In the rows, 128 means zero.
Each row of numbers stands for one object and depends on some of the facts below. Use the named rows to name the rest.

There are 2 kinds of fact about the objects: κ, β.
grepa | κ flatril
ziplel | κ plezeklum | β skofi
gavon | κ dosko | β kledol
boflutrer | κ sogrel | β brikir
muzuk | κ plibik | β steflim
gebra | κ skofi | β flubrin
tagu | κ brikir | β skegam
mamem | κ dosko | β disu
fotre | κ kitrul | β deskes
bude | κ ziklal | β klases
klases | κ ziklal
nelotir | κ plibik
gemik | κ sogrel | β boflutrer
stugrer | κ dosko
trabu | κ viger | β zife
gruzik | κ ziklal | β daplor
brugrok | κ dosko | β mebeklel
dibomen | κ trisek | β gredir
trupi | κ plezeklum
luklim | κ trupi | β zeper
robral | κ brikir | β pludi
kliguskan | κ pleflam
zeper | κ trupi | β dodram
kosal | κ trastes
vutro | κ ziklal | β plotari
vaklor | κ fuvo | β trube
brikir | κ sogrel
rigur | κ plibik | β gristul
plisestu | κ plibik | β kitrul
potrarul | κ lider
skude | κ zugem
ketrar | κ fuvo | β komen
steflim | κ plibik | β plisestu
trimedri | κ taveflo | β ziza
gilor | κ dosko | β stugrer
stostem | κ trastes | β zugem
truta | κ klizutrus | β drumus
flapon | κ skofi | β stiskes
gizek | κ viger | β tozam
lider | κ trisek | β fuvo
daplor | κ ziklal | β bude
sogrutra | κ trupi | β tadropil
stibrom | κ draklar | β klizutrus
zufan | κ steflim
troful | κ skofi | β gobram
dresu | κ trubrero | β sonon
flutrin | κ brikir | β sefla
bonom | κ draklar | β drubrel
viger | κ plezeklum | β flatril
skegam | κ brikir | β robral
druvo | κ brikir | β kliges
flikli | κ ziklal | β gruzik
muston | κ skofi
taveflo | κ draklar | β stibrom
numin | κ trisek | β lider
nepobe | κ flatril | β grepa
kliges | κ brikir | β tagu
flatril | κ plezeklum | β plegan
ziza | κ taveflo
dosko | κ trisek | β dibomen
betatun | κ viger | β vitrin
roklik | κ klizutrus | β drolo
vitrin | κ viger | β plustagi
ragik | κ klizutrus | β truta
keretre | κ skofi | β flapon
plegan | κ plezeklum | β trorar
drogi | κ rigur | β matrufak
leplin | κ draklar
riplor | κ trupi | β gritis
flupulo | κ fuvo | β flunol
steval | κ taveflo | β trimedri
kitrul | κ plibik | β roplom
koskizil | κ plibik | β rigur
ruski | κ stostem | β pefabra
dapla | κ koskizil | β zubrus
tadropil | κ trupi | β brobro
zubrus | κ koskizil | β drutom
plutrun | κ skofi | β keretre
flubrin | κ skofi | β plutrun
sadrelo | κ fuvo | β drebrok
miki | κ ziklal | β flikli
dodram | κ trupi | β sogrutra
stiskes | κ skofi | β batros
bigro | κ rigur | β gaster
pefabra | κ stostem | β broniris
tozam | κ viger | β betatun
batros | κ skofi | β muston
medru | κ koskizil | β naplum
sidruki | κ dosko | β gavon
brafli | κ stostem | β ruski
gritis | κ trupi | β grepok
fuvo | κ trisek | β braro
floskul | κ koskizil
klover | κ lider | β dodroku
drebrok | κ fuvo | β ketrar
disu | κ dosko | β brugrok
mebeklel | κ dosko | β gilor
gratrek | κ stostem
broniris | κ stostem | β gratrek
skofi | κ plezeklum | β trupi
zugem | κ trastes | β fugor
dutam | κ steflim | β zufan
drubrel | κ draklar | β leplin
grural | κ flatril | β nepobe
brukir | κ klizutrus | β dreplor
gede | κ koskizil | β floskul
komen | κ fuvo | β flupulo
gobram | κ skofi | β gebra
drolo | κ klizutrus | β steki
gaster | κ rigur
roplom | κ plibik | β nelotir
fugor | κ trastes | β kosal
flapak | κ fuvo | β sadrelo
steki | κ klizutrus | β brukir
drutom | κ koskizil | β medru
trubrero | κ plezeklum | β viger
flunol | κ fuvo | β vaklor
gredir | κ trisek | β numin
klizutrus | κ draklar | β bonom
mapus | κ brikir | β flutrin
teplo | κ flatril | β satre
drumus | κ klizutrus
flurer | κ viger
plustagi | κ viger | β flurer
dodroku | κ lider | β potrarul
zife | κ viger | β gizek
trube | κ fuvo
greskas | κ gredir
plobidok | κ viger | β trabu
stuflo | κ trisek
brobro | κ trupi | β fugrin
metum | κ klizutrus | β ragik
trastes | κ ziklal | β miki
sonon | κ trubrero
deskes | κ kitrul
notetrok | κ rigur | β bigro
braro | κ trisek | β stuflo
matrufak | κ rigur | β notetrok
satre | κ flatril | β grural
trorar | κ plezeklum | β pleflam
sefla | κ brikir
pleflam | κ plezeklum | β ziplel
plufepe | κ plibik | β muzuk
naplum | κ koskizil | β gede
plotari | κ ziklal | β trastes
fugrin | κ trupi | β riplor
gristul | κ plibik | β plufepe
pludi | κ brikir | β mapus
grepok | κ trupi
dreplor | κ klizutrus | β metum
kledol | κ dosko | β mamem
sulufo | κ sogrel | β gemik

Named rows:
notetrok: [114 100 113 156 127  83 129 163 132 150 137  97 118 158 113 138  80 120
 111 100  96 151 176 155 146 120 148 147 154 116 159 117 121 182 135 146
 161 175 132 128 156 165 106  83  74 120 112]
bude: [154 139 134 152 137 139 135 115 140 104 119 123 143 134 126 130 125 123
 157 138 162  93 134 142 142 140  92 155 139 138 126 130 134 125 122 123
 133 102 133  87 139 125 149 148 126 154 118]
greskas: [115 161 159 125 114 130 131 110 146 124 131 130 164 138 122 145 146 153
 120 136 106 120 122 133  90 139  94  97 111 137 103 138 131 112 120 122
 103 142 116 153 153 138 103 141 142 122 126]
deskes: [118 100 118 140 125  96 148 147 134 150 129 117 123 149 124 134  77 127
 114 114  95 145 170 164 146 126 149 118 145 112 153 121 132 172 157 146
 160 177 130 128 157 153 110  97  84 107 114]
fotre: [114 103 114 139 129  96 151 148 136 155 122 113 126 147 125 139  79 129
 103 112  89 152 167 166 145 126 155 116 141 114 153 114 135 175 164 147
 164 185 123 136 159 149 109  95  87 106 118]
dibomen: [102 158 147 116 114 134 133 119 131 132 112 128 149 135 128 138 153 151
 114 130 109 138 117 124 112 128 123  96 111 138 113 121 131 130 131 140
 113 148 107 151 142 128 116 135 130 119 129]
naplum: [147  88 146 152 132  89 167 118 148 134 147 143 132 130 148 138  57 115
 122 131 112 103 168 194 141 103 134 103 152 105 140 147 152 156 174 143
 171 158 143  99 150 152 113 112  84  91  93]
gebra: [111 117  96 125  95 119  89 165 134 140 138 118 105  97 168 105 139 104
 110  92 148 158  86  84 165 131 187 117 132 102 122 145 133 111 119 108
 159 122 144 150 134 133 120 125 178 109 120]
skofi: [152 123 112 129 100 122 116 159 146 114 171 138 117  98 154 104 133 106
 135 119 161 121 119  86 150 147 115 133 148 116 114 159 122 102 104  88
 148 104 157 121 133 153 137 127 149 111  95]
gizek: [119 145 116  92 165 138 102 151 121 150 134 137 112 118 122  97 146 118
 105 147 150 145 121  95 130 116 156 140 109 116 149 162 149 106 133 106
 171 108 160 148  85 133 107 119 139 133 156]
dodram: [156 111 112 108 134 131 104 135 115 157 156 140 143 105 146 104 159 121
 130 150 104 148 119 101 150 110 171 121 133 141 149 140  97 102 136 114
 141  95 122 135  87 127 126 116 159 143 193]
matrufak: [106 101 109 153 124  88 131 162 128 152 131  92 118 160 115 139  81 124
 106  97  89 157 172 158 151 123 153 141 150 116 161 113 122 186 137 151
 160 180 128 134 158 161 106  85  77 123 116]
bonom: [121 106 102 124 129 136 149 134 102 109 136 107  95 139 132 151 108 120
 122 123 122 101 137 113  99 114 119 122 114 132 125  88 136 154 119 161
  86 125 119 131 120 123 140 156 118 121 131]
brafli: [114 170 110 159 165 176 114 107 134 160   6  86 188 168 117 141 139 106
 159 146 173 131  98 179 193 146 171 143 121 127 134  84 146 132 175 142
 153 135  72  91 172  45 130 156 172 203 156]
sogrutra: [160 113 120 117 133 131 105 135 117 153 165 142 146 101 146 103 154 122
 135 151 109 143 118 101 147 110 162 128 135 140 146 144  99 101 133 112
 141  87 127 130  87 134 125 117 159 146 191]
dodroku: [ 97 172 156 112 112 135 133 117 134 132 115 133 164 138 124 138 160 160
 111 136 107 140 113 124 104 137 113  82 110 137 105 126 133 120 128 136
 107 158 100 155 147 130 112 138 128 119 124]
daplor: [147 144 132 147 139 140 133 118 139 112 113 118 146 138 127 133 127 125
 155 138 158  97 134 144 145 140 100 149 137 137 126 123 135 126 127 127
 130 106 130  93 141 120 148 146 130 155 121]

Which object is each row?
No name comes twice in this set of rows, the named rows included.
[ 92 175 151 108 109 137 135 117 131 138 108 131 166 139 125 139 162 159
 107 136 102 143 112 122 103 138 123  79 107 136 109 121 133 126 133 143
 111 162  94 159 149 127 110 135 131 120 128] : klover
[118  99 115 160 126  84 130 163 135 144 143  96 117 159 112 137  77 119
 114 102  99 145 177 155 148 118 138 147 159 118 158 122 117 179 131 143
 157 167 136 123 155 167 107  88  74 122 106] : bigro
[141  86 142 147 131  95 167 123 147 138 141 145 129 133 150 140  58 119
 117 128 106 113 167 196 140 105 139  97 149 106 139 144 155 159 178 147
 174 165 139 105 152 151 111 113  87  92 101] : medru
[119 169 115 161 165 174 115 107 136 154  15  87 184 168 117 140 141 104
 159 146 179 121 100 180 192 146 163 146 123 127 134  87 142 128 169 138
 154 127  78  85 170  50 131 157 173 206 154] : ruski
[158 103 141 156 129  95 141 132 147 110 168 128 120 132 129 130  87 117
 143 122 126  96 169 152 129 115  92 149 162 124 137 153 130 143 119 126
 148 130 156  94 138 170 126 115  84 118  87] : roplom
[106 173 161 114 111 136 134 117 136 126 121 138 165 136 125 136 158 158
 117 137 110 132 115 122 102 135 108  87 113 136 105 131 130 119 122 135
 108 152 103 147 146 134 113 140 127 118 119] : potrarul
[131 166 120 166 165 173 113 103 139 142  26  90 183 164 117 136 135 100
 169 146 186 107 103 180 189 143 145 153 133 128 132  99 141 120 160 133
 149 119  85  73 168  57 135 162 166 207 144] : broniris
[163 101 148 160 126  95 144 133 147 104 172 128 122 133 127 129  84 114
 149 124 133  89 172 153 125 117  81 153 164 125 137 158 126 142 115 123
 146 123 159  91 137 173 126 114  77 119  84] : nelotir
[126  88 134 139 132  96 165 121 140 154 123 141 130 137 147 142  60 124
 105 124  93 132 161 195 146 108 166  84 135 104 144 129 156 165 196 156
 177 184 124 121 155 140 108 110  92  89 113] : dapla
[136  87 142 145 131  93 167 120 146 144 134 144 130 132 146 141  60 120
 115 127 100 118 164 193 143 103 148  93 146 105 140 139 154 161 184 149
 175 171 137 110 152 144 109 110  89  90 104] : drutom
[124 103 118 161 128  81 129 161 137 137 149  99 118 154 114 136  77 119
 121 103 100 138 177 154 145 118 130 155 160 121 158 128 119 175 125 141
 156 162 139 118 154 169 106  88  70 126 102] : gaster
[134 130 107  99 129 141 132 160 130 155 134 140 133 116 133 115 142 134
 107 139 126 174 120  98 150 155 148 109 116 124 130 123 122 125 148 104
 145 144 122 153 124 130 140 106 154 113 150] : trubrero

Now the same objects, written a new way:
Named rows:
steval: [ 98 110 161 165 113 129 136 113 172 101 176 152 107  70 147 113  78 131
 112 108 130 107 115  93 109 131 164 184  90  73 129 125 139]
nepobe: [105  77 141 135 128 111 164 117 173 112 122 131 123  56 147 107 110 122
 116 139 137 101 138  95 124 122 107 171 100  82 158  69 148]
steki: [ 98 111 156 162 123 121 148 117 189  63 158 153 105  55 150 133  92 143
 106  89 121 132 108  91 117 103 141 185 103  74 148 125 136]
sulufo: [103 110 167 138 101 126 150  96 158 134 176 142 120  85 161  95  81 117
 125 150 151  91 128  81  93 135 144 199 100  79 161 109 126]
draklar: [117 107 153 152 105 134 152 125 160  54 149 152 115  63 160 118 120 129
 115 112 132 139 129 104 127 142 140 206 104  82 113 107 125]
roklik: [100 111 160 167 112 132 133 123 178  93 182 156 101  66 144 119  79 135
 104  97 125 111 112  89 115 129 166 186  95  72 126 136 145]
boflutrer: [100 110 162 131 110 112 169  91 171 100 152 141 126  77 166 109  97 128
 128 146 145 113 121  84  94 110 121 200 110  80 182 101 118]
plotari: [ 93 129 138 158 148 115 157  77 159 126 160 126 114  78 163  95 101 142
 126 138 149 106 110 114 108 121 151 193  96  68 141  91 126]
zubrus: [ 76 128 158 165 131 111 173  71 152 101 152 166 134  43 171 107  88 136
 111 144 145 102 140 100  81 139 157 172  63  89 141  72 132]
stugrer: [130 107 125 140 110 128 187 116 126  94 140 156 143 122 154  97 102 178
 138 147 124 158 135 107  95 157  87 135 131 101 151 112 154]
numin: [116 109 164 154 140 109 176 123 142  92 139 134 129  95 159 106 104 152
 136 118 143 118 143  96 112 133 100 165  94  76 180  92 152]
dodroku: [104 123 169 153 134 118 164 108 141 103 158 130 126 101 153 106  79 168
 122 143 151 120 135 101  94 138 134 180  62  59 157  93 147]
fugrin: [117  70 122 144 112 127 186 114 153 144 147 140 151  60 129 112 124 118
  91 175 114 136 131  90 138 132  92 144 114  94 130  77 137]
gristul: [ 81 120 162 158 120 110 177  79 151  83 137 161 136  39 172 110  95 129
 121 129 143 117 126 101  93 117 135 169  77  93 165  77 129]
ketrar: [116 112 168 156 142 111 176 125 136  92 141 132 130 103 156 106  99 161
 137 115 144 122 143  94 112 138  97 160  87  76 185  93 152]
fotre: [ 80 118 167 164 109 123 156  86 138 117 160 164 125  48 168  96  78 118
 117 135 149  94 129  98  91 142 163 170  65  97 140  87 140]
dresu: [ 96  83 150 144 100 129 140 114 160 140 147 128 118  60 138  94  78 120
 108 151 140  91 119 101 112 135 148 176  71  75 143  83 146]

Name these rows:
No name comes twice in this set of rows, the named rows included.
[105 113 169 119 106 113 172  84 176 105 166 142 129  84 170 108  95 118
 129 158 146 107 125  69  88 107 117 216 126  81 194 108 105] : tagu
[106 118 154 164 100 120 178  90 130  70 133 171 137  47 179  90 141 104
 127 133 134 150 164 100 114 153 123 181  82 114 116  59 118] : steflim
[112 117 125 169 129 115 171  83 155 130 156 141 119  87 160  78 132 121
 138 125 122 142 128 104 125 115 108 162 125  96 137  88 129] : gruzik
[122 107 128 110  80 124 189  86 168 113 181 161 149 102 170  95 127 127
 123 159 125 127 135  74  96 145  90 178 178 103 173 111 105] : flutrin
[113 118 136 157 123 126 157  98 140  98 140 129 120  75 170  89 132 123
 139 132 151 128 112 126 134 136 132 206 113  89 123  90 118] : ziklal
[114 104 140 165 116 116 164 110 176  90 164 161 115  78 148 105 125 128
 115 106 104 153 148  84 122 122 116 163 118  90 132 105 135] : leplin
[105 125 122 165 141 117 160  73 151 132 153 129 118  79 166  83 121 133
 146 126 142 118  99 123 124 114 129 179 128  90 140  98 128] : skude
[125  77 136 135  93 125 160 119 156  97 121 129 126  61 148  91 136 105
 115 154 126 147 152 103 138 141 104 186  89  87 114  54 128] : pleflam
[ 91  86 144 131  89 119 125 112 179 130 136 126 107  71 141  77  77 132
 117 135 138  84 122 102 111 138 154 167  70  71 152  55 148] : troful
[105 131 137 174 128 134 134  86 126 133 151 114 106  78 171  69 115 116
 150 137 175 103  82 147 136 133 166 222 102  81 112 104 120] : stostem

Now the same objects, written a new way:
Some objects and their rows:
klases: [136 165 128 123  80 115 121  97 153 101 154 149 101 134 135 109 138 139
 142 135 155 145 126 129 158 184 162 123 130 137  92 102 123]
nelotir: [104 169 100 108  36 119  89  97 160  95 172 129 112 149 130 126 141 147
 132 127 148 124 127  85 143 164 172 127 113 140 110  89 124]
roplom: [106 167 100 108  39 119  95  98 156 100 171 128 111 146 128 131 142 146
 138 132 147 126 126  88 141 160 171 128 113 143 111  91 126]
skegam: [117 147 109 122  99 125 157 124 135 149 136 131 114 102 107  94 165 142
 100 130  98 123 107 131 178  96 117 113 113 135 154 128 184]
gredir: [124 107 129 110 128  63 116 101 156 121 135 141 159 115 168 130  96 102
  94 104 113 111 122 133  82 117 107 104  94 119 127 107 151]
brobro: [143 132 125 106  74 153 131 142 143 109 134 136 103 142 119 155 144 166
 135 122 125 146  94 118 150 121 152 147 116 165 124 142 131]
drebrok: [109 131 120  97 124 102 104 136 141 128 112 152 142 119 140 118 143 131
 115 101 112 153 102 115 113 121  84 140 110 114 135 130 156]
lider: [114 118 132 103  89  69 132  83 157 117 128 133 152 113 143 135  85 110
 100 111 138 122 121 142  95 124 161 101  66 146 127 103 121]
klover: [122 137  96 129 129 120 122 141 141 130 102 138 139 128 125 123 137 128
 108  95 116 102 116 130 124 114  87 143 100  88 116 132 146]
kledol: [111 131 119  97 124 102 104 136 141 129 111 153 143 120 140 118 143 130
 114 102 113 154 102 115 113 121  84 139 110 114 135 130 157]
klizutrus: [137 107  92 212 106 136 136 148 121 164 175 226 106  74 133 120  91 141
  86 162  85  80 136 131  77 142  91  68 124 122 101  58 158]
draklar: [140 118  96 193  89 125 144 124 132 150 170 194 110  90 130 126  89 139
 101 153 108  76 139 137  94 138 127  76 109 129 100  66 138]
gizek: [128 132 130 111  99 152 136 141 146 127 140 146 127 147 124 138 144 154
 117 109  89 150  96 112 144 113 128 142 116 148 133 141 168]
broniris: [130 143 147 121 126 128 156 118 158 134 126 155 106 118 127 119 149 108
 114 138 109 133 104 132 149 161 135 126 114 139 123 127 158]
rigur: [113 123 107 120  99 108 131 101 190 129 153 124 122 129 155 146 125  98
  94 125 106  15 118  73 103 127 135 117  83 121 134 103 153]
flupulo: [115 142 116  92  77 105 115 120 137 117 111 138 122 116 118 135 135 144
 137 122 151 162 106 127 123 131 142 140  91 147 130 123 115]
zeper: [144 122 118 118 125 159 133 154 151 132 121 155 125 147 138 122 148 169
 124  90  97 106  92  98 142 106  92 151 124 115 121 153 164]

Name these rows:
No name comes twice in this set of rows, the named rows included.
[104 134 104 113  67 102 122  88 187 113 171 106 117 134 146 169 124  88
  94 144 116  35 124  76 103 138 173 111  77 145 134  87 142] : plibik
[109 131  90 132  97 113 126 108 185 117 152 102 125 140 140 169 128  80
  79 125 104   4 126  86 103 127 139 123  78 109 126  99 149] : koskizil
[172 116 180 144 179  90 176  92 190 118 138 155  97 104 177 126 117  48
  90 154 113  69 119 159 130 196 136  91 125 131  95 116 153] : trastes
[115 129 119 105 123 110 111 137 144 131 118 152 135 120 139 120 145 131
 111 108 108 141 102 113 117 123  89 136 114 117 134 128 160] : potrarul
[127 134 111 120 118 125 132 141 141 139 131 144 113 109 128 106 165 137
 100 121  98 117 102 117 156 109  89 124 127 120 142 134 180] : boflutrer
[142 142 116 146 149 137 147 140 154 128 105 147 109 124 126 122 150 110
 107 117 113  83 112 138 149 146  99 140 116  94 104 138 150] : vutro
[166 113 155 149 165  98 176  95 187 131 130 156 109 110 169 113 110  80
  98 133 117  39 121 143 127 166 127  98 111 114  98 118 146] : zugem
[115 118 123 101 109  45 111  83 151 117 122 133 173 119 159 126  81 109
 113  94 142 128 131 145  75 116 129 109  73 118 121  99 120] : trisek
[121 145 105 117  46  85 122  71 170 105 192 110 116 138 150 161 112 111
 130 154 141  74 140 101 107 147 193 103  93 157 118  71 124] : kitrul
[118 141 112 110 100 112 120 125 143 126 122 146 131 122 128 120 136 140
 124 113 126 136 110 120 126 126 117 134 104 123 125 122 139] : greskas
[125 160  89 161  49 136 106 122 122 125 172 184 104 118 117 106 123 176
 140 141 142 146 136 119 131 163 144 107 130 133  91  73 122] : drumus
[114 122 124  86  84  47 112  84 147 108 117 126 157 111 147 141  84 115
 123 109 161 148 124 148  80 124 154 113  67 144 126 103 102] : fuvo
[171  92 135 129 127 148 147 137 168 116 150 142 141 165 167 147 106 160
 107  80  83  72 101 111 123  91 118 128 122 131 111 149 164] : viger
[131 141  89 145 125 135 144 145 138 138 114 131 118 116 113 109 157 135
  97 109 106  77 115 134 161  99  87 132 116  92 126 135 166] : sulufo

